Below are the code and all the weights of a small trained network. Each question names an input and a target symbol and asks about switching units off, where a switched-off unit gives its printed mean instead of its output.

import numpy as np


def w(rows, s, z=0):
    codes = np.array(rows[::2]) - 128.0
    scale = np.full(codes.shape[1], s)
    scale[-1] = z or s
    return codes * scale


def norm(h):
    return h / np.sqrt((h * h).mean(-1, keepdims=True) + 1e-5)


def f(y):
    return np.maximum(y, 0)


def softmax(a):
    e = np.exp(a - a.max(-1, keepdims=True))
    return e / e.sum(-1, keepdims=True)


def log_softmax(a):
    a = a - a.max(-1, keepdims=True)
    return a - np.log(np.exp(a).sum(-1, keepdims=True))


def net(x, mask):
    ids = ['Παγεζηλμστφ'.index(c) for c in x.split()]
    T = len(ids)
    res = E[ids] + P[:T]
    u = 0
    for l in range(2):
        r = norm(res)
        for j in range(2):
            rows = slice(4 * j, 4 * j + 4)
            q, k, v = (r @ M[l][rows].T for M in (Q, K, V))
            z = softmax(np.where(np.tri(T) > 0, q @ k.T / 4**0.5, -1e9)) @ v
            o = O[l][rows]
            res = res + np.where(mask[u + j], z, o[:, -1]) @ o[:, :-1]
        u += 2
        y = f(norm(res) @ A[l][:, :-1].T + A[l][:, -1])
        res = res + np.where(mask[u : u + 4], y, B[l][:, -1]) @ B[l][:, :-1]
        u += 4
    return log_softmax(norm(res)[-1] @ U[:, :-1].T + U[:, -1])


Q, K, V, O, A, B = {}, {}, {}, {}, {}, {}
E = w([
[156,101,105,144,142,73,89,176,142,108],'Π',
[152,140,120,163,179,87,139,138,141,114],'α',
[136,103,63,176,79,128,119,22,101,145],'γ',
[111,66,157,168,176,134,128,170,173,81],'ε',
[111,131,87,164,130,144,188,4,59,158],'ζ',
[198,124,124,113,127,109,113,152,190,120],'η',
[146,186,177,171,123,124,124,139,169,117],'λ',
[161,53,193,145,73,210,127,104,25,144],'μ',
[46,109,136,114,36,164,53,110,102,127],'σ',
[98,177,119,45,152,147,139,125,148,155],'τ',
[67,110,128,63,214,165,164,138,167,121],'φ',
],0.003)
P = w([
[131,136,158,151,208,140,63,75,114,108],'0',
[114,96,206,132,158,42,128,76,120,121],'1',
[106,108,153,168,132,79,130,138,110,194],'2',
[130,139,111,97,92,120,165,111,82,34],'3',
[141,141,72,151,111,214,117,131,117,120],'4',
[114,115,95,119,57,136,188,135,180,179],'5',
[122,138,69,139,80,194,124,148,224,252],'6',
],0.0027)
Q[0] = w([
[123,125,120,126,126,138,128,133,117,121],'L0H0',
[128,131,129,130,132,129,136,126,132,125],'L0H0',
[126,130,125,129,125,134,126,122,129,132],'L0H0',
[123,124,133,131,127,128,131,127,123,136],'L0H0',
[90,109,41,128,41,173,200,2,103,140],'L0H1',
[190,216,93,160,176,126,107,162,182,145],'L0H1',
[102,89,167,55,131,179,126,208,98,130],'L0H1',
[112,131,46,113,54,165,180,55,100,144],'L0H1',
],0.0042)
K[0] = w([
[130,129,142,139,137,120,130,137,139,141],'L0H0',
[121,121,122,130,128,134,131,130,128,128],'L0H0',
[134,137,121,136,129,127,129,136,128,124],'L0H0',
[131,133,133,119,141,132,134,132,130,111],'L0H0',
[79,140,141,42,63,250,201,228,201,150],'L0H1',
[233,133,152,251,50,127,101,90,97,133],'L0H1',
[66,104,40,48,138,93,103,17,65,118],'L0H1',
[90,145,139,50,32,246,205,212,183,143],'L0H1',
],0.0034)
V[0] = w([
[147,120,126,135,130,126,124,130,143,121],'L0H0',
[128,131,131,125,127,131,132,125,126,136],'L0H0',
[120,133,130,124,127,129,130,125,122,132],'L0H0',
[106,128,119,133,126,117,121,137,121,111],'L0H0',
[159,128,125,126,74,111,85,124,61,103],'L0H1',
[148,86,97,96,140,94,147,114,165,107],'L0H1',
[84,31,164,116,164,182,118,159,110,134],'L0H1',
[154,133,111,191,102,138,125,131,140,251],'L0H1',
],0.0017)
O[0] = w([
[126,136,132,102,109,133,161,128,134,120,194],'L0H0',
[128,126,126,134,139,123,115,124,140,116,112],'L0H0',
[128,126,127,142,138,126,111,132,124,129,106],'L0H0',
[132,123,128,127,123,134,134,115,126,155,103],'L0H0',
[77,139,214,115,210,85,152,142,206,146,133],'L0H1',
[91,143,139,139,83,154,158,110,68,75,25],'L0H1',
[177,254,173,171,119,155,82,145,118,136,4],'L0H1',
[146,89,106,100,241,233,40,125,179,106,183],'L0H1',
],0.0012,0.00026)
A[0] = w([
[121,146,75,43,86,112,253,224,243,139,7],'L0N0',
[129,94,92,159,28,197,181,156,36,132,6],'L0N1',
[153,134,191,183,193,54,97,146,140,107,32],'L0N2',
[120,129,106,124,93,129,89,162,120,136,83],'L0N3',
],0.0016)
B[0] = w([
[85,132,187,175,50,53,170,163,54,76,253],'L0N0',
[133,112,105,167,102,114,157,121,176,212,201],'L0N1',
[130,116,60,146,141,181,136,181,172,252,255],'L0N2',
[113,124,137,128,132,142,172,114,112,124,137],'L0N3',
],0.0022,0.00073)
Q[1] = w([
[92,72,103,191,24,156,174,89,139,181],'L1H0',
[167,148,93,133,129,216,110,143,115,80],'L1H0',
[131,159,168,91,113,77,189,218,153,72],'L1H0',
[142,136,139,125,170,154,101,169,213,198],'L1H0',
[126,122,175,96,166,132,72,150,96,132],'L1H1',
[124,86,130,160,134,147,97,88,189,254],'L1H1',
[116,78,98,168,38,181,122,47,49,130],'L1H1',
[76,95,191,123,83,50,186,144,119,144],'L1H1',
],0.0095)
K[1] = w([
[135,177,110,93,39,156,175,147,119,115],'L1H0',
[91,77,127,160,114,92,163,167,101,219],'L1H0',
[117,56,146,132,169,89,126,95,68,67],'L1H0',
[121,103,60,177,164,206,87,153,89,121],'L1H0',
[129,178,143,127,175,100,74,147,182,137],'L1H1',
[130,151,60,124,112,242,131,166,133,122],'L1H1',
[57,96,128,32,93,154,188,155,135,157],'L1H1',
[144,145,154,57,141,134,130,96,121,1],'L1H1',
],0.0086)
V[1] = w([
[162,154,21,142,86,68,116,96,156,134],'L1H0',
[148,143,176,218,58,168,119,125,126,124],'L1H0',
[135,19,95,157,135,118,130,161,107,105],'L1H0',
[208,97,134,124,97,96,49,187,140,118],'L1H0',
[139,102,185,160,172,172,183,167,178,83],'L1H1',
[37,111,59,94,183,115,168,112,124,112],'L1H1',
[3,91,149,104,73,165,45,134,161,111],'L1H1',
[209,26,91,52,127,124,132,125,103,134],'L1H1',
],0.005)
O[1] = w([
[128,177,218,86,115,119,108,117,35,79,119],'L1H0',
[127,79,70,98,171,34,126,98,109,81,252],'L1H0',
[67,164,141,168,131,111,69,70,124,165,100],'L1H0',
[80,183,143,142,177,101,207,90,114,184,121],'L1H0',
[171,122,98,140,84,132,89,88,23,130,120],'L1H1',
[88,167,79,197,144,129,64,123,165,179,48],'L1H1',
[60,153,147,226,126,145,180,149,91,50,78],'L1H1',
[147,65,121,178,253,175,122,132,155,182,68],'L1H1',
],0.0051,0.0026)
A[1] = w([
[185,148,114,68,103,112,27,127,145,167,48],'L1N0',
[174,140,119,76,140,118,99,255,171,127,50],'L1N1',
[142,165,222,83,203,86,140,221,155,86,26],'L1N2',
[225,35,186,95,184,183,173,91,3,168,2],'L1N3',
],0.0055,0.0046)
B[1] = w([
[73,54,164,134,123,158,155,127,114,141,212],'L1N0',
[151,204,137,141,177,78,108,79,125,89,191],'L1N1',
[100,113,79,112,147,129,87,210,87,166,180],'L1N2',
[177,129,120,141,203,254,133,122,61,83,253],'L1N3',
],0.0099,0.0026)
U = w([
[100,244,174,129,158,94,201,71,112,238,241],'Π',
[61,9,203,83,85,181,130,129,112,196,94],'α',
[88,147,105,75,187,94,45,246,92,153,148],'γ',
[119,140,26,224,55,101,77,38,22,176,8],'ε',
[102,114,211,116,178,80,2,41,167,50,29],'ζ',
[196,126,129,135,223,219,165,117,33,100,153],'η',
[194,141,128,39,41,55,148,108,43,89,212],'λ',
[142,58,29,116,199,79,189,99,228,152,108],'μ',
[24,138,145,216,135,111,234,192,106,35,26],'σ',
[201,248,159,130,156,124,113,150,226,86,160],'τ',
[183,115,104,171,29,215,88,194,232,159,205],'φ',
],0.0049,0.0018)

Each question gives the input, a string of symbols that net reads in full, and the target symbol t.
The units are the heads (4 rows each of Q, K, V and O) and the neurons (one row each of A and B). Each row of codes is followed by its name. A weight is (code - 128) times the scale printed after its matrix; where a second scale follows, it is the last column's (O, A, B and U).
mask holds one flag per unit, layer by layer, with each layer's heads first. A switched-off unit (its flag False) gives its mean, the last column of its rows in O or B, instead of its output. The means were averaged over made-up inputs and are rounded, as every weight is.
A unit's drop is (log p(t) with every unit on - log p(t) with that unit switched off) / (log p(t) with every unit on - log p(t) with every unit switched off).
The circuit of an input: a set's keep is (log p(t) with only the set's units on - log p(t) with every unit switched off) / (log p(t) with every unit on - log p(t) with every unit switched off). Starting from all 12 units, units are removed one at a time, each time the one whose removal leaves the highest keep (on an exact tie, the one counted first), for as long as the keep stays at least 0.8.
units of the circuit, in order: the units of the circuit, biggest drop first
most important unit: the unit with the biggest drop
k most important neurons: the k neurons with the biggest drops, biggest first
top k neurons in layer l: the k neurons of layer l with the biggest drops, biggest first
heads that matter: for each layer, one digit per head in row order, 1 if its drop is at least 0.15 and else 0, layers parted by /
input μ α σ γ ζ λ, target γ: heads that matter	00 / 11
input λ λ ζ γ η, target ζ: most important unit	L1N1
input λ λ γ, target μ: heads that matter	00 / 01
input η λ λ γ γ η γ, target Π: units of the circuit, in order	(L1H0 L1H1 L1N3)
input μ Π Π, target μ: heads that matter	00 / 10
input η γ λ α φ η, target α: units of the circuit, in order	(L1N0 L1H1 L0N0)
input γ α α, target γ: units of the circuit, in order	(L1N2 L1H1)
input φ γ ζ Π ζ, target α: units of the circuit, in order	(L1H1 L1H0 L1N0)
input τ γ λ γ φ η, target γ: units of the circuit, in order	(L0N0 L1N2 L1H0 L1H1)
input λ λ λ σ ε Π, target σ: heads that matter	00 / 01
input Π λ φ, target Π: heads that matter	00 / 10
input μ λ λ Π α ζ, target α: units of the circuit, in order	(L1H0 L1H1 L1N0)
input ε ε Π, target ε: heads that matter	00 / 11
input φ λ μ λ ζ λ α, target ζ: most important neuron	(L1N1)
input λ ζ μ σ φ, target μ: heads that matter	00 / 10
input τ α ε α Π, target ε: units of the circuit, in order	(L1H1 L1H0)
input α ζ η Π, target ζ: 3 most important neurons	(L1N1 L1N0 L1N3)
input ε Π γ λ, target Π: heads that matter	00 / 10
input λ α γ λ, target α: units of the circuit, in order	(L1H1 L1N0)
input σ η μ ε η η, target ε: heads that matter	00 / 01
input λ λ ζ, target μ: heads that matter	00 / 11
input γ μ μ λ τ, target μ: top neuron in layer 1	(L1N3)
input α τ λ μ, target φ: heads that matter	00 / 11
input λ ζ η τ σ λ, target τ: heads that matter	00 / 10
input γ γ λ η γ α Π, target γ: units of the circuit, in order	(L1H0 L1H1 L1N2)
input τ γ λ α μ ε, target α: 2 most important neurons	(L1N0 L0N0)
input Π λ ζ α, target λ: units of the circuit, in order	(L1H1)
input ζ μ λ α ζ μ γ, target η: heads that matter	00 / 11
